Here is a tiny trained network, its code and every weight. The questions are about switching its units off for an input and a class, where a switched-off unit gives its printed mean instead of its output.

import numpy as np


def w(rows, s, z=0):
    codes = np.array(rows[::2]) - 128.0
    scale = np.full(codes.shape[1], s)
    scale[-1] = z or s
    return codes * scale


def f(y):
    return y / 2 * (1 + np.tanh(0.7978845608 * (y + 0.044715 * y**3)))


def log_softmax(a):
    a = a - a.max(-1, keepdims=True)
    return a - np.log(np.exp(a).sum(-1, keepdims=True))


def net(x, mask):
    res = np.array(x, float).reshape(1, 4) / 4 @ E
    y = f(res @ A[0][:, :-1].T + A[0][:, -1])
    res = res + np.where(mask, y, B[0][:, -1]) @ B[0][:, :-1]
    return log_softmax(res[-1] @ U[:, :-1].T + U[:, -1])


A, B = {}, {}
E = w([
[220,139,242,224,79,200],'x0',
[98,114,148,55,187,253],'x1',
[154,200,145,22,8,133],'x2',
[33,246,165,163,162,126],'x3',
],0.0042)
A[0] = w([
[135,124,125,126,126,130,185],'neuron 1',
[180,34,111,100,106,129,105],'neuron 2',
[94,119,84,94,142,97,103],'neuron 3',
[154,134,167,161,113,154,101],'neuron 4',
[171,51,112,107,108,131,98],'neuron 5',
[91,128,70,70,155,82,128],'neuron 6',
[120,88,116,180,188,126,98],'neuron 7',
[119,126,106,115,139,116,65],'neuron 8',
[118,117,135,90,154,203,105],'neuron 9',
[146,134,115,174,79,40,115],'neuron 10',
[140,128,115,166,91,58,103],'neuron 11',
[132,121,136,129,121,132,252],'neuron 12',
[127,133,127,119,115,131,46],'neuron 13',
[135,161,130,76,74,129,117],'neuron 14',
[116,76,116,189,208,119,123],'neuron 15',
[96,124,82,84,150,88,115],'neuron 16',
[170,52,116,105,107,128,109],'neuron 17',
[126,132,129,117,121,128,39],'neuron 18',
[120,122,132,87,157,210,119],'neuron 19',
[102,124,94,97,150,98,106],'neuron 20',
[130,128,133,127,132,129,28],'neuron 21',
[114,111,137,82,156,216,113],'neuron 22',
[139,164,132,75,73,129,111],'neuron 23',
[64,244,159,158,162,131,107],'neuron 24',
[138,132,140,138,123,136,55],'neuron 25',
[140,163,141,67,75,123,120],'neuron 26',
[161,134,169,176,106,167,109],'neuron 27',
[137,103,119,134,136,128,70],'neuron 28',
[121,136,127,130,131,133,87],'neuron 29',
[136,140,122,161,105,64,85],'neuron 30',
[127,115,132,140,149,126,186],'neuron 31',
[124,101,121,167,180,125,104],'neuron 32',
[140,168,132,69,69,130,107],'neuron 33',
[164,135,172,183,104,171,108],'neuron 34',
[166,139,166,187,102,177,126],'neuron 35',
[114,124,104,113,140,113,78],'neuron 36',
],0.011,0.0037)
B[0] = w([
[95,115,115,124,133,129,170],'neuron 1',
[74,196,122,108,98,138,241],'neuron 2',
[149,120,167,95,118,128,171],'neuron 3',
[153,124,161,99,116,127,172],'neuron 4',
[108,185,127,113,103,136,205],'neuron 5',
[105,80,170,71,120,130,224],'neuron 6',
[149,132,163,178,103,156,200],'neuron 7',
[174,148,158,121,116,126,109],'neuron 8',
[130,151,160,151,159,88,189],'neuron 9',
[84,139,163,155,189,83,217],'neuron 10',
[121,153,158,149,166,96,180],'neuron 11',
[2,62,79,110,150,133,231],'neuron 12',
[180,157,155,141,115,130,94],'neuron 13',
[124,111,141,173,117,153,186],'neuron 14',
[101,104,153,195,101,174,254],'neuron 15',
[131,105,166,87,121,128,191],'neuron 16',
[95,177,117,112,107,137,209],'neuron 17',
[182,158,157,139,116,129,91],'neuron 18',
[107,142,153,154,166,83,205],'neuron 19',
[146,121,158,100,115,130,160],'neuron 20',
[179,156,150,133,117,126,87],'neuron 21',
[109,147,165,155,171,77,216],'neuron 22',
[128,115,144,174,114,157,188],'neuron 23',
[56,217,109,94,77,145,240],'neuron 24',
[175,150,155,124,117,126,102],'neuron 25',
[115,106,139,176,118,159,199],'neuron 26',
[142,110,167,87,117,126,206],'neuron 27',
[154,153,148,136,114,134,113],'neuron 28',
[152,145,138,129,120,125,107],'neuron 29',
[139,164,165,142,152,101,155],'neuron 30',
[75,95,110,134,132,137,178],'neuron 31',
[146,130,149,164,108,149,173],'neuron 32',
[131,116,150,182,112,160,198],'neuron 33',
[141,106,175,81,117,127,220],'neuron 34',
[115,92,162,74,120,127,235],'neuron 35',
[168,142,158,118,116,128,119],'neuron 36',
],0.04,0.0032)
U = w([
[149,61,172,40,111,125,119],'0',
[133,96,130,229,98,200,111],'1',
[98,244,79,90,84,141,120],'2',
[124,150,147,163,236,35,121],'3',
[131,53,2,107,164,138,251],'4',
[192,155,117,131,124,123,70],'5',
],0.0088,0.0023)

Each question gives the input, the list of numbers given to net, and the class t.
The units are the neurons (one row each of A and B). Each row of codes is followed by its name. A weight is (code - 128) times the scale printed after its matrix; where a second scale follows, it is the last column's (A, B and U).
mask holds one flag per neuron, in row order. A switched-off neuron (its flag False) gives its mean, the last column of its row in B, instead of its output. The means were averaged over made-up inputs and are rounded, as every weight is.
A unit's drop is (log p(t) with every unit on - log p(t) with that unit switched off) / (log p(t) with every unit on - log p(t) with every unit switched off).
The circuit of an input: a set's keep is (log p(t) with only the set's units on - log p(t) with every unit switched off) / (log p(t) with every unit on - log p(t) with every unit switched off). Starting from the 12 units with the biggest drops (on a tie, the unit counted first), units are removed one at a time, each time the one whose removal leaves the highest keep (on an exact tie, the one counted first), for as long as the keep stays at least 0.8.
circuit, biggest first: the units of the circuit, biggest drop first
most important unit: the unit with the biggest drop
top k neurons: the k neurons with the biggest drops, biggest first
drop of u: that unit's drop, to one decimal
input [-2,-4,3,3], class 3: most important unit -> neuron 15
input [-1,-2,4,0], class 1: circuit, biggest first -> (neuron 33; neuron 26)
input [4,2,0,5], class 2: top 2 neurons -> (neuron 24; neuron 6)
input [5,-5,-3,-3], class 0: top 2 neurons -> (neuron 35; neuron 22)
input [-3,7,-8,3], class 1: top 2 neurons -> (neuron 15; neuron 7)
input [2,1,3,-1], class 4: top 2 neurons -> (neuron 15; neuron 7)
input [8,7,-5,-3], class 0: top 3 neurons -> (neuron 35; neuron 34; neuron 27)
input [-6,-1,6,5], class 0: top 3 neurons -> (neuron 6; neuron 15; neuron 16)
input [-8,4,-8,4], class 0: top 3 neurons -> (neuron 6; neuron 16; neuron 3)
input [-7,8,-1,1], class 3: top 2 neurons -> (neuron 22; neuron 19)
input [6,7,8,-3], class 1: top 3 neurons -> (neuron 33; neuron 26; neuron 23)
input [-3,3,-3,0], class 4: top 2 neurons -> (neuron 10; neuron 34)
input [-5,-6,5,5], class 3: drop of neuron 22 -> -0.3
input [-3,4,4,-3], class 1: most important unit -> neuron 10
input [-3,-3,1,2], class 4: drop of neuron 34 -> 0.2
input [-5,4,5,-6], class 2: drop of neuron 4 -> 0.1
